Below is a small trained network, with its code and all its weights. Each question gives an input and a class and asks what happens when units are switched off, that is, made to give their printed mean instead of their output.

import numpy as np


def w(rows, s, z=0):
    codes = np.array(rows[::2]) - 128.0
    scale = np.full(codes.shape[1], s)
    scale[-1] = z or s
    return codes * scale


def f(y):
    return y / 2 * (1 + np.tanh(0.7978845608 * (y + 0.044715 * y**3)))


def log_softmax(a):
    a = a - a.max(-1, keepdims=True)
    return a - np.log(np.exp(a).sum(-1, keepdims=True))


def net(x, mask):
    res = np.array(x, float).reshape(1, 6) / 4 @ E
    y = f(res @ A[0][:, :-1].T + A[0][:, -1])
    res = res + np.where(mask, y, B[0][:, -1]) @ B[0][:, :-1]
    return log_softmax(res[-1] @ U[:, :-1].T + U[:, -1])


A, B = {}, {}
E = w([
[164,109,131,95,38,26,165,213,93,78,84],'x0',
[24,177,71,144,115,171,212,174,90,152,93],'x1',
[219,154,199,82,191,77,90,118,110,205,124],'x2',
[141,230,55,60,140,84,83,100,86,92,218],'x3',
[151,199,1,121,130,136,111,151,123,64,55],'x4',
[104,90,99,69,145,76,134,51,92,186,94],'x5',
],0.0099)
A[0] = w([
[50,86,106,148,81,200,167,66,151,117,100,231],'n1',
[163,157,82,55,163,28,1,108,80,180,125,134],'n2',
[130,178,162,156,70,244,106,129,143,97,193,247],'n3',
[150,127,183,136,169,142,173,162,153,205,80,106],'n4',
[36,72,138,155,126,154,156,84,136,146,127,163],'n5',
[125,179,121,102,180,78,101,92,70,159,176,150],'n6',
[109,81,125,185,134,119,124,220,153,82,194,174],'n7',
[189,178,78,126,172,132,92,73,109,148,229,212],'n8',
[152,188,103,68,184,83,127,51,112,73,127,255],'n9',
[168,60,134,153,94,72,147,226,146,116,68,191],'n10',
[103,141,113,105,104,125,203,178,48,121,114,170],'n11',
[63,138,107,130,51,137,195,169,33,143,126,150],'n12',
],0.009,0.0037)
B[0] = w([
[159,74,86,185,71,122,75,113,134,238,134,246],'n1',
[211,164,143,96,151,31,147,196,171,139,110,244],'n2',
[98,183,97,246,212,127,97,63,131,136,110,223],'n3',
[147,65,150,121,131,143,95,97,118,116,185,179],'n4',
[113,175,67,206,60,125,111,43,166,172,122,218],'n5',
[113,80,91,137,92,81,149,191,184,187,105,201],'n6',
[119,103,55,161,143,100,103,177,171,98,150,195],'n7',
[63,177,120,150,112,101,131,178,167,185,129,230],'n8',
[128,133,120,200,58,150,135,145,173,156,133,227],'n9',
[220,118,169,97,58,145,79,228,84,91,71,229],'n10',
[78,1,137,134,139,211,156,159,122,85,141,209],'n11',
[44,35,106,130,121,155,183,131,148,128,139,232],'n12',
],0.0098,0.013)
U = w([
[112,147,116,80,141,100,188,83,106,96,109,1],'0',
[171,121,116,119,86,99,102,146,129,33,106,116],'1',
[149,122,188,85,155,126,129,111,152,138,140,48],'2',
[138,132,114,89,85,86,133,165,152,204,108,203],'3',
[89,67,122,100,74,177,186,160,132,128,134,147],'4',
[39,117,106,107,169,165,113,118,144,108,147,139],'5',
[96,144,85,139,101,139,111,67,137,167,150,185],'6',
[165,116,158,2,105,130,79,144,88,105,121,53],'7',
],0.012,0.0031)

Each question gives the input, the list of numbers given to net, and the class t.
The units are the neurons (one row each of A and B). Each row of codes is followed by its name. A weight is (code - 128) times the scale printed after its matrix; where a second scale follows, it is the last column's (A, B and U).
mask holds one flag per neuron, in row order. A switched-off neuron (its flag False) gives its mean, the last column of its row in B, instead of its output. The means were averaged over made-up inputs and are rounded, as every weight is.
A unit's drop is (log p(t) with every unit on - log p(t) with that unit switched off) / (log p(t) with every unit on - log p(t) with every unit switched off).
The circuit of an input: a set's keep is (log p(t) with only the set's units on - log p(t) with every unit switched off) / (log p(t) with every unit on - log p(t) with every unit switched off). Starting from all 12 units, units are removed one at a time, each time the one whose removal leaves the highest keep (on an exact tie, the one counted first), for as long as the keep stays at least 0.8.
circuit, biggest first: the units of the circuit, biggest drop first
unit that matters most: the unit with the biggest drop
k most important neurons: the k neurons with the biggest drops, biggest first
drop of u: that unit's drop, to one decimal
input [3,0,-4,-2,8,-2], class 4: 2 most important neurons => [n2; n11]
input [7,-6,-7,-8,5,-1], class 1: circuit, biggest first => [n10]
input [-2,-6,5,-2,-4,1], class 2: circuit, biggest first => [n1; n4]
input [5,8,6,8,5,-6], class 4: 2 most important neurons => [n11; n12]
input [-3,-5,8,-7,-2,5], class 2: circuit, biggest first => [n4; n1]
input [0,6,-2,3,-8,-1], class 6: 4 most important neurons => [n5; n10; n3; n1]
input [-2,0,-4,-8,5,-6], class 6: 2 most important neurons => [n1; n3]
input [-1,-7,-5,-3,-4,-7], class 6: 2 most important neurons => [n3; n2]
input [0,-8,-2,1,-6,-1], class 2: 2 most important neurons => [n1; n5]
input [-1,1,-6,-2,3,-3], class 6: 2 most important neurons => [n1; n3]
input [8,-3,1,0,-2,2], class 7: drop of n3 => 0.1
input [6,0,5,-5,2,-2], class 7: drop of n5 => 0.0
input [-1,3,-1,-4,0,6], class 6: drop of n10 => 0.1
input [1,1,6,-8,-7,8], class 7: unit that matters most => n4
